Below is a small trained network, with its code and all its weights. Each question gives an input and a class and asks what happens when units are switched off, that is, made to give their printed mean instead of their output.

import numpy as np


def w(rows, s, z=0):
    codes = np.array(rows[::2]) - 128.0
    scale = np.full(codes.shape[1], s)
    scale[-1] = z or s
    return codes * scale


def f(y):
    return np.maximum(y, 0)


def log_softmax(a):
    a = a - a.max(-1, keepdims=True)
    return a - np.log(np.exp(a).sum(-1, keepdims=True))


def net(x, mask):
    res = np.array(x, float).reshape(1, 8) / 4 @ E
    y = f(res @ A[0][:, :-1].T + A[0][:, -1])
    res = res + np.where(mask, y, B[0][:, -1]) @ B[0][:, :-1]
    return log_softmax(res[-1] @ U[:, :-1].T + U[:, -1])


A, B = {}, {}
E = w([
[248,162,156,134,253,106,134,85,129,236],'x0',
[132,123,115,119,133,122,114,148,121,134],'x1',
[126,143,158,111,115,125,126,116,136,123],'x2',
[120,126,122,131,133,141,140,106,132,126],'x3',
[209,156,7,154,32,43,97,43,173,146],'x4',
[126,176,118,93,42,234,187,191,110,242],'x5',
[130,120,120,132,131,134,136,118,117,125],'x6',
[111,133,132,139,130,134,130,106,141,135],'x7',
],0.011)
A[0] = w([
[120,171,158,137,196,72,159,119,89,239,164],'n0',
[226,167,100,147,184,19,85,37,124,128,110],'n1',
[189,187,102,131,90,210,123,143,128,176,6],'n2',
[102,105,93,104,108,152,100,132,165,87,177],'n3',
[178,136,119,129,158,96,151,103,114,86,98],'n4',
[170,164,47,158,11,99,104,86,151,150,45],'n5',
[223,196,160,119,235,175,128,114,141,206,54],'n6',
[72,113,123,148,201,45,78,105,129,8,166],'n7',
[123,93,212,134,216,155,122,155,104,115,56],'n8',
[121,74,74,139,133,139,126,136,96,141,120],'n9',
[70,70,163,186,137,45,139,147,132,137,88],'n10',
[42,95,86,145,40,67,115,124,160,46,10],'n11',
[88,97,102,94,75,100,116,99,102,49,125],'n12',
[127,170,86,102,42,117,199,139,122,239,89],'n13',
[196,128,98,116,160,69,72,57,180,142,94],'n14',
[181,115,109,144,161,118,70,71,157,96,105],'n15',
[134,180,67,145,37,86,145,113,154,142,8],'n16',
[96,118,164,181,117,87,183,117,152,159,108],'n17',
[75,66,164,163,183,74,88,119,141,24,23],'n18',
[28,150,145,120,79,254,159,219,63,111,145],'n19',
[100,112,188,120,219,153,144,172,103,110,149],'n20',
[156,156,125,167,173,73,58,94,90,121,91],'n21',
[107,171,73,129,117,76,143,117,123,81,173],'n22',
[161,136,154,112,86,121,169,123,133,161,69],'n23',
[175,155,166,135,189,140,140,136,116,210,15],'n24',
[211,154,120,132,121,151,91,74,147,161,56],'n25',
[124,101,191,114,225,157,136,143,104,103,42],'n26',
],0.0087,0.012)
B[0] = w([
[177,128,82,155,127,120,86,92,136,99,201],'n0',
[92,141,122,125,147,59,196,182,181,175,234],'n1',
[145,210,86,150,69,59,100,67,193,111,155],'n2',
[114,128,163,146,141,168,99,125,94,126,188],'n3',
[102,160,110,114,148,135,144,137,100,183,156],'n4',
[177,83,154,131,73,190,55,114,69,67,207],'n5',
[144,101,150,132,66,213,60,82,78,68,199],'n6',
[216,102,124,167,62,150,66,56,91,37,250],'n7',
[183,165,67,172,55,82,118,100,131,119,185],'n8',
[140,124,141,113,124,128,123,128,137,118,139],'n9',
[137,109,133,91,126,139,114,159,107,117,155],'n10',
[193,181,62,138,83,69,118,57,169,97,195],'n11',
[159,135,99,120,83,151,96,117,131,86,197],'n12',
[190,111,120,135,94,139,75,109,105,31,197],'n13',
[99,168,114,113,153,90,179,156,159,182,199],'n14',
[99,167,145,139,156,95,153,135,194,149,179],'n15',
[90,56,159,118,181,254,103,138,64,142,169],'n16',
[163,118,121,143,126,142,153,120,135,147,131],'n17',
[106,73,190,76,160,218,115,184,56,114,195],'n18',
[24,111,183,71,211,97,174,188,117,231,252],'n19',
[159,89,115,150,75,155,71,113,115,88,214],'n20',
[118,176,139,106,154,115,171,135,157,150,173],'n21',
[135,137,158,111,145,133,140,127,96,150,187],'n22',
[134,153,122,171,106,110,122,111,146,108,141],'n23',
[133,49,210,93,129,168,101,160,80,130,160],'n24',
[109,169,95,102,156,113,150,119,146,138,162],'n25',
[177,183,58,148,72,95,78,98,202,115,178],'n26',
],0.0095,0.018)
U = w([
[130,58,241,122,118,254,68,138,31,115,250],'0',
[193,179,20,155,78,65,67,65,147,102,64],'1',
[22,168,170,109,224,47,238,207,163,206,26],'2',
],0.009,0.0015)

Each question gives the input, the list of numbers given to net, and the class t.
The units are the neurons (one row each of A and B). Each row of codes is followed by its name. A weight is (code - 128) times the scale printed after its matrix; where a second scale follows, it is the last column's (A, B and U).
mask holds one flag per neuron, in row order. A switched-off neuron (its flag False) gives its mean, the last column of its row in B, instead of its output. The means were averaged over made-up inputs and are rounded, as every weight is.
A unit's drop is (log p(t) with every unit on - log p(t) with that unit switched off) / (log p(t) with every unit on - log p(t) with every unit switched off).
The circuit of an input: a set's keep is (log p(t) with only the set's units on - log p(t) with every unit switched off) / (log p(t) with every unit on - log p(t) with every unit switched off). Starting from the 12 units with the biggest drops (on a tie, the unit counted first), units are removed one at a time, each time the one whose removal leaves the highest keep (on an exact tie, the one counted first), for as long as the keep stays at least 0.8.
units of the circuit, in order: the units of the circuit, biggest drop first
unit that matters most: the unit with the biggest drop
top k neurons: the k neurons with the biggest drops, biggest first
drop of u: that unit's drop, to one decimal
input [-5,-3,6,-6,-4,2,-6,-7], class 2: units of the circuit, in order => n19
input [3,4,-2,8,-7,-2,-8,-5], class 1: top 2 neurons => n26, n8
input [1,-2,7,6,-4,-6,2,6], class 1: top 3 neurons => n26, n8, n19
input [-2,-1,-7,-7,-5,1,-2,-1], class 2: units of the circuit, in order => n19, n7
input [5,-3,-1,-5,2,0,5,-1], class 2: units of the circuit, in order => n7, n1
input [-5,5,-6,-4,0,-7,2,4], class 0: top 2 neurons => n18, n26
input [0,-1,7,2,8,2,5,-4], class 0: top 2 neurons => n16, n5
input [4,-3,-5,-3,1,7,8,-5], class 1: top 2 neurons => n2, n18
input [-5,0,-7,-7,0,-5,7,0], class 0: top 3 neurons => n18, n26, n8
input [-8,0,-4,-5,3,2,-5,-5], class 0: top 2 neurons => n16, n19
input [-2,-7,5,-3,0,-7,-2,-3], class 0: top 3 neurons => n18, n26, n8
input [-3,-8,-7,7,8,2,3,-8], class 0: top 2 neurons => n16, n5
input [1,-5,-3,4,-5,-3,6,-6], class 1: drop of n16 => 0.1
input [-2,-7,5,4,7,5,3,5], class 0: unit that matters most => n16
input [8,-5,-4,1,2,-7,8,2], class 2: drop of n1 => 0.6
input [-4,7,-6,7,-1,8,8,6], class 2: drop of n19 => 0.4
